Below are the code and all the weights of a small trained network. Each question names an input and a class and asks about switching units off, where a switched-off unit gives its printed mean instead of its output.

import numpy as np


def w(rows, s, z=0):
    codes = np.array(rows[::2]) - 128.0
    scale = np.full(codes.shape[1], s)
    scale[-1] = z or s
    return codes * scale


def norm(h):
    return h / np.sqrt((h * h).mean(-1, keepdims=True) + 1e-5)


def f(y):
    return np.maximum(y, 0)


def log_softmax(a):
    a = a - a.max(-1, keepdims=True)
    return a - np.log(np.exp(a).sum(-1, keepdims=True))


def net(x, mask):
    res = np.array(x, float).reshape(1, 6) / 4 @ E
    u = 0
    for l in range(4):
        y = f(norm(res) @ A[l][:, :-1].T + A[l][:, -1])
        res = res + np.where(mask[u : u + 6], y, B[l][:, -1]) @ B[l][:, :-1]
        u += 6
    return log_softmax(norm(res)[-1] @ U[:, :-1].T + U[:, -1])


A, B = {}, {}
E = w([
[155,188,222],'x0',
[119,125,136],'x1',
[142,131,121],'x2',
[164,3,210],'x3',
[110,123,142],'x4',
[180,197,197],'x5',
],0.0059)
A[0] = w([
[224,72,182,157],'0.n0',
[72,250,78,254],'0.n1',
[155,178,100,120],'0.n2',
[158,51,104,70],'0.n3',
[215,105,6,164],'0.n4',
[165,82,201,161],'0.n5',
],0.011,0.0044)
B[0] = w([
[60,161,95,204],'0.n0',
[163,119,58,255],'0.n1',
[159,50,186,164],'0.n2',
[169,48,137,164],'0.n3',
[93,114,75,188],'0.n4',
[3,147,76,196],'0.n5',
],0.0072,0.0093)
A[1] = w([
[115,120,74,90],'1.n0',
[50,186,30,144],'1.n1',
[219,254,197,253],'1.n2',
[198,104,89,191],'1.n3',
[104,107,138,75],'1.n4',
[202,75,180,137],'1.n5',
],0.0086,0.002)
B[1] = w([
[97,126,143,179],'1.n0',
[89,179,173,255],'1.n1',
[255,25,121,184],'1.n2',
[128,243,237,184],'1.n3',
[167,92,168,142],'1.n4',
[130,154,163,131],'1.n5',
],0.0089,0.0072)
A[2] = w([
[112,156,97,56],'2.n0',
[145,190,222,209],'2.n1',
[161,117,103,67],'2.n2',
[124,146,9,126],'2.n3',
[152,86,112,162],'2.n4',
[105,162,78,5],'2.n5',
],0.011,0.0025)
B[2] = w([
[35,133,240,175],'2.n0',
[230,190,254,254],'2.n1',
[4,55,54,144],'2.n2',
[167,161,217,255],'2.n3',
[200,12,175,166],'2.n4',
[100,116,171,188],'2.n5',
],0.0048,0.004)
A[3] = w([
[197,99,118,105],'3.n0',
[128,124,126,62],'3.n1',
[255,46,67,230],'3.n2',
[206,132,134,92],'3.n3',
[164,168,191,243],'3.n4',
[214,13,185,5],'3.n5',
],0.0076,0.0025)
B[3] = w([
[106,62,169,161],'3.n0',
[91,122,180,128],'3.n1',
[134,3,124,211],'3.n2',
[107,61,131,177],'3.n3',
[201,152,250,253],'3.n4',
[131,126,168,179],'3.n5',
],0.0069,0.0043)
U = w([
[4,171,91,43],'0',
[140,203,192,108],'1',
[165,58,98,251],'2',
],0.014,0.0016)

Each question gives the input, the list of numbers given to net, and the class t.
The units are the neurons (one row each of A and B). Each row of codes is followed by its name. A weight is (code - 128) times the scale printed after its matrix; where a second scale follows, it is the last column's (A, B and U).
mask holds one flag per neuron, layer by layer. A switched-off neuron (its flag False) gives its mean, the last column of its row in B, instead of its output. The means were averaged over made-up inputs and are rounded, as every weight is.
A unit's drop is (log p(t) with every unit on - log p(t) with that unit switched off) / (log p(t) with every unit on - log p(t) with every unit switched off).
The circuit of an input: a set's keep is (log p(t) with only the set's units on - log p(t) with every unit switched off) / (log p(t) with every unit on - log p(t) with every unit switched off). Starting from the 12 units with the biggest drops (on a tie, the unit counted first), units are removed one at a time, each time the one whose removal leaves the highest keep (on an exact tie, the one counted first), for as long as the keep stays at least 0.8.
units of the circuit, in order: the units of the circuit, biggest drop first
most important unit: the unit with the biggest drop
top k neurons: the k neurons with the biggest drops, biggest first
k most important neurons of layer l: the k neurons of layer l with the biggest drops, biggest first
drop when u is switched off: that unit's drop, to one decimal
input [7,-7,3,1,-2,-6], class 0: most important unit : 0.n5
input [-3,4,-2,4,2,8], class 0: units of the circuit, in order : [0.n5; 0.n0]
input [2,3,-6,-4,4,2], class 2: units of the circuit, in order : [0.n5; 0.n0; 1.n2]
input [2,-3,-8,-4,6,3], class 2: units of the circuit, in order : [0.n5; 1.n2; 0.n0]
input [3,-5,-6,-6,-4,5], class 2: units of the circuit, in order : [1.n2; 0.n5; 3.n2]
input [0,-2,-4,0,-2,-3], class 0: top 2 neurons : [0.n4; 1.n2]
input [3,3,7,-5,5,-8], class 1: top 3 neurons : [0.n5; 2.n3; 0.n0]
input [2,5,3,-3,7,-6], class 1: 4 most important neurons of layer 0 : [0.n5; 0.n0; 0.n4; 0.n1]
input [1,-4,4,-7,-7,8], class 2: top 2 neurons : [1.n2; 0.n5]
input [8,-8,-1,6,7,-4], class 0: top 2 neurons : [0.n5; 1.n3]
input [-8,-4,-2,7,1,7], class 0: top 2 neurons : [0.n5; 0.n0]
input [8,6,5,5,5,-7], class 0: top 2 neurons : [0.n5; 1.n3]
input [3,-2,0,-8,-2,-6], class 1: top 2 neurons : [0.n5; 2.n3]
input [-5,3,7,8,7,4], class 0: 3 most important neurons of layer 0 : [0.n5; 0.n0; 0.n2]
input [1,6,2,-7,0,-7], class 1: units of the circuit, in order : [2.n3]
input [8,2,8,4,2,0], class 0: 4 most important neurons of layer 0 : [0.n5; 0.n0; 0.n2; 0.n3]
input [2,2,5,-4,-7,7], class 2: 2 most important neurons of layer 1 : [1.n2; 1.n1]
input [-3,3,7,7,7,3], class 0: drop when 0.n5 is switched off : 0.6
input [7,7,1,-6,-4,1], class 2: drop when 0.n5 is switched off : 0.2
input [2,6,8,0,-8,7], class 2: units of the circuit, in order : [1.n2]
input [2,-6,0,-4,4,4], class 2: drop when 1.n3 is switched off : -0.1
